Here is a tiny trained network, its code and every weight. The questions are about switching its units off for an input and a class, where a switched-off unit gives its printed mean instead of its output.

import numpy as np


def w(rows, s, z=0):
    codes = np.array(rows[::2]) - 128.0
    scale = np.full(codes.shape[1], s)
    scale[-1] = z or s
    return codes * scale


def f(y):
    return np.maximum(y, 0)


def log_softmax(a):
    a = a - a.max(-1, keepdims=True)
    return a - np.log(np.exp(a).sum(-1, keepdims=True))


def net(x, mask):
    res = np.array(x, float).reshape(1, 3) / 4 @ E
    y = f(res @ A[0][:, :-1].T + A[0][:, -1])
    res = res + np.where(mask, y, B[0][:, -1]) @ B[0][:, :-1]
    return log_softmax(res[-1] @ U[:, :-1].T + U[:, -1])


A, B = {}, {}
E = w([
[42,179,159,57,127,217],'x0',
[116,47,149,108,239,147],'x1',
[79,88,3,207,120,166],'x2',
],0.0081)
A[0] = w([
[182,232,132,151,26,55,101],'n1',
[59,157,96,128,105,185,117],'n2',
[88,184,90,145,62,167,128],'n3',
[189,69,182,127,184,65,138],'n4',
[178,106,96,183,110,79,168],'n5',
[191,83,183,128,181,72,130],'n6',
[83,177,89,138,64,172,121],'n7',
[172,122,112,177,103,75,133],'n8',
[153,205,196,68,95,108,71],'n9',
[190,125,62,179,77,60,52],'n10',
[48,163,191,49,179,214,2],'n11',
[84,181,91,132,92,175,120],'n12',
[75,145,160,56,174,191,193],'n13',
[186,81,176,123,179,70,135],'n14',
[116,62,55,169,153,150,206],'n15',
[163,254,242,39,97,107,246],'n16',
[146,214,205,69,95,111,48],'n17',
[188,83,188,112,180,71,133],'n18',
[186,120,81,181,89,61,80],'n19',
[74,53,111,118,200,192,170],'n20',
[174,80,166,119,170,66,129],'n21',
[43,153,96,129,98,195,114],'n22',
[150,203,193,62,97,99,79],'n23',
[183,110,78,185,66,61,59],'n24',
[87,183,76,148,62,172,108],'n25',
[188,90,190,118,182,71,135],'n26',
],0.0056)
B[0] = w([
[98,72,143,228,212,97,190],'n1',
[145,171,121,91,75,173,169],'n2',
[143,167,118,89,86,164,176],'n3',
[162,150,78,82,98,135,177],'n4',
[129,91,118,162,170,100,191],'n5',
[167,150,74,87,93,138,172],'n6',
[142,161,119,93,86,158,173],'n7',
[111,114,147,171,151,123,171],'n8',
[77,127,183,187,127,153,165],'n9',
[94,142,173,181,114,165,164],'n10',
[154,35,59,237,254,23,161],'n11',
[147,170,117,87,83,167,168],'n12',
[88,153,186,163,89,166,195],'n13',
[163,149,77,86,99,137,171],'n14',
[91,140,172,157,114,151,212],'n15',
[151,61,74,176,207,57,254],'n16',
[61,140,207,190,109,169,163],'n17',
[164,152,78,83,96,140,173],'n18',
[90,131,171,186,126,150,167],'n19',
[115,75,123,196,187,89,191],'n20',
[155,146,78,89,107,136,166],'n21',
[143,155,125,98,81,159,175],'n22',
[87,123,172,183,127,148,167],'n23',
[82,150,176,194,112,164,165],'n24',
[142,167,121,90,85,162,173],'n25',
[157,149,81,85,97,139,173],'n26',
],0.0079,0.0086)
U = w([
[141,78,95,147,171,49,5],'0',
[75,141,211,142,117,169,214],'1',
[185,181,95,2,84,150,188],'2',
],0.013,0.0019)

Each question gives the input, the list of numbers given to net, and the class t.
The units are the neurons (one row each of A and B). Each row of codes is followed by its name. A weight is (code - 128) times the scale printed after its matrix; where a second scale follows, it is the last column's (A, B and U).
mask holds one flag per neuron, in row order. A switched-off neuron (its flag False) gives its mean, the last column of its row in B, instead of its output. The means were averaged over made-up inputs and are rounded, as every weight is.
A unit's drop is (log p(t) with every unit on - log p(t) with that unit switched off) / (log p(t) with every unit on - log p(t) with every unit switched off).
The circuit of an input: a set's keep is (log p(t) with only the set's units on - log p(t) with every unit switched off) / (log p(t) with every unit on - log p(t) with every unit switched off). Starting from the 12 units with the biggest drops (on a tie, the unit counted first), units are removed one at a time, each time the one whose removal leaves the highest keep (on an exact tie, the one counted first), for as long as the keep stays at least 0.8.
circuit, biggest first: the units of the circuit, biggest drop first
top k neurons: the k neurons with the biggest drops, biggest first
drop of u: that unit's drop, to one decimal
input [-2,-6,-7], class 0: circuit, biggest first	(n16)
input [-8,-3,2], class 1: circuit, biggest first	(n16 n24)
input [5,1,-7], class 0: top 2 neurons	(n16 n11)
input [-6,-3,3], class 1: top 3 neurons	(n16 n24 n10)
input [-7,-5,3], class 1: top 3 neurons	(n16 n24 n10)
input [5,3,-4], class 0: top 2 neurons	(n11 n16)
input [-4,0,2], class 1: top 2 neurons	(n16 n11)
input [3,2,-7], class 0: drop of n11	0.3
input [8,3,-1], class 0: drop of n17	0.0
input [8,1,-8], class 0: drop of n9	-0.1
input [-4,-2,1], class 1: drop of n16	1.8
